Below are the code and all the weights of a small trained network. Each question names an input and a class and asks about switching units off, where a switched-off unit gives its printed mean instead of its output.

import numpy as np


def w(rows, s, z=0):
    codes = np.array(rows[::2]) - 128.0
    scale = np.full(codes.shape[1], s)
    scale[-1] = z or s
    return codes * scale


def f(y):
    return np.maximum(y, 0)


def log_softmax(a):
    a = a - a.max(-1, keepdims=True)
    return a - np.log(np.exp(a).sum(-1, keepdims=True))


def net(x, mask):
    res = np.array(x, float).reshape(1, 4) / 4 @ E
    y = f(res @ A[0][:, :-1].T + A[0][:, -1])
    res = res + np.where(mask, y, B[0][:, -1]) @ B[0][:, :-1]
    return log_softmax(res[-1] @ U[:, :-1].T + U[:, -1])


A, B = {}, {}
E = w([
[138,100,236,123,204],'x0',
[102,73,179,128,244],'x1',
[113,176,212,111,167],'x2',
[93,181,41,168,75],'x3',
],0.011)
A[0] = w([
[146,64,165,80,201,251],'neuron 1',
[146,127,172,114,143,118],'neuron 2',
[140,224,115,128,182,183],'neuron 3',
[93,178,98,150,121,29],'neuron 4',
[100,196,95,88,128,62],'neuron 5',
[161,224,91,96,16,253],'neuron 6',
[132,136,113,91,114,47],'neuron 7',
[130,125,107,130,193,76],'neuron 8',
[104,97,121,173,96,253],'neuron 9',
[107,132,125,82,96,74],'neuron 10',
[75,145,107,185,200,216],'neuron 11',
[161,150,173,164,195,236],'neuron 12',
[186,101,144,85,177,252],'neuron 13',
[84,153,130,76,230,42],'neuron 14',
[175,174,125,187,75,253],'neuron 15',
[142,87,132,139,102,253],'neuron 16',
[90,106,138,36,51,50],'neuron 17',
[113,41,142,123,166,252],'neuron 18',
[236,199,160,109,107,252],'neuron 19',
[24,143,138,129,95,37],'neuron 20',
[218,118,156,104,248,164],'neuron 21',
[156,159,105,88,113,64],'neuron 22',
[114,140,74,146,182,193],'neuron 23',
[100,165,102,144,129,72],'neuron 24',
[53,86,117,103,152,60],'neuron 25',
[117,182,154,144,112,127],'neuron 26',
[94,155,28,52,161,77],'neuron 27',
],0.011,0.0019)
B[0] = w([
[110,125,71,85,111,231],'neuron 1',
[101,136,49,75,101,169],'neuron 2',
[62,148,192,179,162,155],'neuron 3',
[67,110,95,208,109,163],'neuron 4',
[87,77,124,170,3,160],'neuron 5',
[91,98,102,62,204,247],'neuron 6',
[100,98,93,109,107,140],'neuron 7',
[148,143,84,249,117,157],'neuron 8',
[116,184,94,103,198,160],'neuron 9',
[101,56,151,107,118,144],'neuron 10',
[187,172,56,159,157,169],'neuron 11',
[106,160,39,122,149,196],'neuron 12',
[164,117,70,97,136,194],'neuron 13',
[85,173,108,210,76,187],'neuron 14',
[90,133,129,96,181,188],'neuron 15',
[75,200,115,37,135,153],'neuron 16',
[118,100,188,116,160,155],'neuron 17',
[123,210,25,60,151,200],'neuron 18',
[74,142,97,103,194,176],'neuron 19',
[113,138,126,170,117,149],'neuron 20',
[96,59,62,112,86,231],'neuron 21',
[123,81,126,123,123,152],'neuron 22',
[113,170,66,186,91,155],'neuron 23',
[53,123,103,196,93,154],'neuron 24',
[181,202,133,141,62,155],'neuron 25',
[78,148,112,126,159,152],'neuron 26',
[134,86,129,186,107,170],'neuron 27',
],0.0054,0.015)
U = w([
[27,140,186,106,94,3],'0',
[111,37,117,38,81,253],'1',
[114,57,86,130,13,206],'2',
[129,1,181,155,120,3],'3',
[72,101,135,204,96,43],'4',
[76,215,102,128,171,253],'5',
[145,119,113,113,23,3],'6',
],0.0088,0.0019)

Each question gives the input, the list of numbers given to net, and the class t.
The units are the neurons (one row each of A and B). Each row of codes is followed by its name. A weight is (code - 128) times the scale printed after its matrix; where a second scale follows, it is the last column's (A, B and U).
mask holds one flag per neuron, in row order. A switched-off neuron (its flag False) gives its mean, the last column of its row in B, instead of its output. The means were averaged over made-up inputs and are rounded, as every weight is.
A unit's drop is (log p(t) with every unit on - log p(t) with that unit switched off) / (log p(t) with every unit on - log p(t) with every unit switched off).
The circuit of an input: a set's keep is (log p(t) with only the set's units on - log p(t) with every unit switched off) / (log p(t) with every unit on - log p(t) with every unit switched off). Starting from the 12 units with the biggest drops (on a tie, the unit counted first), units are removed one at a time, each time the one whose removal leaves the highest keep (on an exact tie, the one counted first), for as long as the keep stays at least 0.8.
units of the circuit, in order: the units of the circuit, biggest drop first
unit that matters most: the unit with the biggest drop
top k neurons: the k neurons with the biggest drops, biggest first
drop when u is switched off: that unit's drop, to one decimal
input [-6,2,6,-8], class 2: unit that matters most => neuron 6
input [-2,2,5,3], class 4: top 2 neurons => neuron 18; neuron 6
input [-3,-2,8,6], class 4: units of the circuit, in order => neuron 5; neuron 18; neuron 4
input [-7,-7,2,-2], class 1: units of the circuit, in order => neuron 6; neuron 14
input [-5,7,-2,-7], class 2: units of the circuit, in order => neuron 21; neuron 6; neuron 14
input [1,4,5,7], class 4: top 2 neurons => neuron 18; neuron 6
input [1,-8,-5,1], class 1: top 2 neurons => neuron 6; neuron 14
input [7,8,5,-6], class 5: top 2 neurons => neuron 18; neuron 14
input [2,5,-3,-4], class 2: top 2 neurons => neuron 21; neuron 6
input [-2,-3,6,-3], class 0: top 2 neurons => neuron 18; neuron 11
input [-2,2,7,6], class 4: top 2 neurons => neuron 18; neuron 5
input [1,7,2,-6], class 2: top 3 neurons => neuron 21; neuron 14; neuron 6
input [-2,8,-5,-6], class 2: drop when neuron 6 is switched off => 0.3
input [-8,7,5,-8], class 2: drop when neuron 21 is switched off => 0.6
input [-1,-5,6,8], class 4: unit that matters most => neuron 5
input [-2,2,7,3], class 4: drop when neuron 12 is switched off => 0.0
input [-3,0,5,6], class 4: drop when neuron 1 is switched off => 0.1
